Here is a tiny trained network, its code and every weight. The questions are about switching its units off for an input and a class, where a switched-off unit gives its printed mean instead of its output.

import numpy as np


def w(rows, s, z=0):
    codes = np.array(rows[::2]) - 128.0
    scale = np.full(codes.shape[1], s)
    scale[-1] = z or s
    return codes * scale


def norm(h):
    return h / np.sqrt((h * h).mean(-1, keepdims=True) + 1e-5)


def f(y):
    return np.maximum(y, 0)


def log_softmax(a):
    a = a - a.max(-1, keepdims=True)
    return a - np.log(np.exp(a).sum(-1, keepdims=True))


def net(x, mask):
    res = np.array(x, float).reshape(1, 5) / 4 @ E
    u = 0
    for l in range(2):
        y = f(norm(res) @ A[l][:, :-1].T + A[l][:, -1])
        res = res + np.where(mask[u : u + 15], y, B[l][:, -1]) @ B[l][:, :-1]
        u += 15
    return log_softmax(norm(res)[-1] @ U[:, :-1].T + U[:, -1])


A, B = {}, {}
E = w([
[50,150,107,154,2,87],'x0',
[143,195,227,88,67,68],'x1',
[52,179,100,149,143,157],'x2',
[89,128,174,247,162,4],'x3',
[3,78,100,93,160,8],'x4',
],0.0051)
A[0] = w([
[97,97,104,135,165,97,127],'L0N1',
[154,105,89,154,154,186,143],'L0N2',
[158,57,123,142,131,151,93],'L0N3',
[90,139,156,142,84,89,86],'L0N4',
[90,79,98,214,113,183,181],'L0N5',
[120,44,107,200,70,157,45],'L0N6',
[111,175,131,138,111,88,13],'L0N7',
[164,126,152,144,142,151,213],'L0N8',
[158,200,129,172,184,124,128],'L0N9',
[142,156,143,183,123,117,165],'L0N10',
[3,129,118,109,163,197,31],'L0N11',
[170,166,144,151,94,203,74],'L0N12',
[158,66,96,122,128,140,123],'L0N13',
[123,94,152,136,135,83,104],'L0N14',
[121,102,95,126,132,156,4],'L0N15',
],0.011,0.0025)
B[0] = w([
[159,80,62,106,120,205,210],'L0N1',
[112,159,150,169,87,99,242],'L0N2',
[76,167,143,136,115,112,195],'L0N3',
[122,234,107,107,166,150,210],'L0N4',
[206,169,116,109,197,83,254],'L0N5',
[255,147,61,132,137,45,202],'L0N6',
[108,242,142,121,121,170,171],'L0N7',
[86,81,165,65,103,171,226],'L0N8',
[79,64,134,191,170,152,213],'L0N9',
[82,108,96,111,207,148,209],'L0N10',
[42,68,27,134,176,127,224],'L0N11',
[104,101,83,82,80,170,255],'L0N12',
[139,140,117,104,106,87,200],'L0N13',
[163,166,155,75,155,187,182],'L0N14',
[119,127,107,142,80,81,156],'L0N15',
],0.0065,0.0049)
A[1] = w([
[181,113,105,180,61,33,90],'L1N1',
[136,61,202,207,169,134,99],'L1N2',
[109,117,186,235,227,161,102],'L1N3',
[218,137,113,122,91,60,103],'L1N4',
[173,74,233,38,78,104,102],'L1N5',
[182,99,136,135,66,254,122],'L1N6',
[162,133,148,211,192,109,130],'L1N7',
[73,67,104,130,108,141,77],'L1N8',
[98,98,101,157,48,190,84],'L1N9',
[115,81,209,203,166,149,54],'L1N10',
[36,255,184,157,29,47,50],'L1N11',
[67,227,145,141,80,73,3],'L1N12',
[110,184,43,85,157,107,245],'L1N13',
[91,234,155,121,68,103,107],'L1N14',
[212,64,106,164,158,119,198],'L1N15',
],0.0079,0.0035)
B[1] = w([
[169,253,82,101,51,95,149],'L1N1',
[53,114,220,137,91,184,160],'L1N2',
[97,54,199,197,64,125,184],'L1N3',
[140,200,127,148,108,58,160],'L1N4',
[216,46,122,129,165,109,173],'L1N5',
[121,133,82,107,61,165,199],'L1N6',
[130,121,158,161,78,118,171],'L1N7',
[113,137,10,157,177,128,151],'L1N8',
[217,112,162,130,145,170,159],'L1N9',
[37,90,173,203,87,185,153],'L1N10',
[97,233,178,57,214,185,179],'L1N11',
[133,237,203,40,144,192,160],'L1N12',
[137,108,166,186,169,116,254],'L1N13',
[69,182,186,42,169,159,175],'L1N14',
[109,196,165,138,34,57,195],'L1N15',
],0.0076,0.0081)
U = w([
[15,73,210,189,106,185,177],'0',
[51,102,110,180,189,154,98],'1',
[43,43,36,112,187,82,116],'2',
[64,79,177,218,182,67,3],'3',
[47,213,205,68,174,177,212],'4',
[179,86,100,14,50,246,67],'5',
[165,177,85,151,87,47,203],'6',
[201,55,180,64,187,64,40],'7',
],0.011,0.0043)

Each question gives the input, the list of numbers given to net, and the class t.
The units are the neurons (one row each of A and B). Each row of codes is followed by its name. A weight is (code - 128) times the scale printed after its matrix; where a second scale follows, it is the last column's (A, B and U).
mask holds one flag per neuron, layer by layer. A switched-off neuron (its flag False) gives its mean, the last column of its row in B, instead of its output. The means were averaged over made-up inputs and are rounded, as every weight is.
A unit's drop is (log p(t) with every unit on - log p(t) with that unit switched off) / (log p(t) with every unit on - log p(t) with every unit switched off).
The circuit of an input: a set's keep is (log p(t) with only the set's units on - log p(t) with every unit switched off) / (log p(t) with every unit on - log p(t) with every unit switched off). Starting from the 12 units with the biggest drops (on a tie, the unit counted first), units are removed one at a time, each time the one whose removal leaves the highest keep (on an exact tie, the one counted first), for as long as the keep stays at least 0.8.
units of the circuit, in order: the units of the circuit, biggest drop first
k most important neurons: the k neurons with the biggest drops, biggest first
k most important neurons of layer l: the k neurons of layer l with the biggest drops, biggest first
drop when u is switched off: that unit's drop, to one decimal
input [-5,-3,3,-1,-1], class 0: units of the circuit, in order : (L0N9, L0N2, L1N3)
input [-1,0,-1,0,-2], class 5: units of the circuit, in order : (L0N12)
input [-4,7,5,8,-3], class 0: units of the circuit, in order : (L0N9, L1N3)
input [-2,8,-5,8,1], class 4: 2 most important neurons of layer 0 : (L0N4, L0N7)
input [-3,2,5,4,6], class 2: 2 most important neurons : (L0N1, L0N11)
input [-2,-3,4,0,-4], class 1: 2 most important neurons of layer 0 : (L0N12, L0N8)
input [-2,4,-8,7,3], class 0: units of the circuit, in order : (L0N5, L1N2)
input [-1,-1,7,2,-7], class 0: units of the circuit, in order : (L0N9, L1N3)
input [8,-8,1,-8,-3], class 6: 2 most important neurons : (L0N6, L0N5)
input [0,-3,6,2,4], class 2: 2 most important neurons of layer 0 : (L0N11, L0N1)
input [3,3,1,-7,4], class 2: 2 most important neurons : (L0N11, L0N2)
input [-7,2,-6,-7,8], class 7: drop when L1N6 is switched off : 0.1
input [-3,-5,1,-3,1], class 2: drop when L0N11 is switched off : 0.4
input [-5,4,0,1,-2], class 0: most important neuron of layer 0 : (L0N9)
input [-3,6,-4,-1,-1], class 7: drop when L1N6 is switched off : -0.2
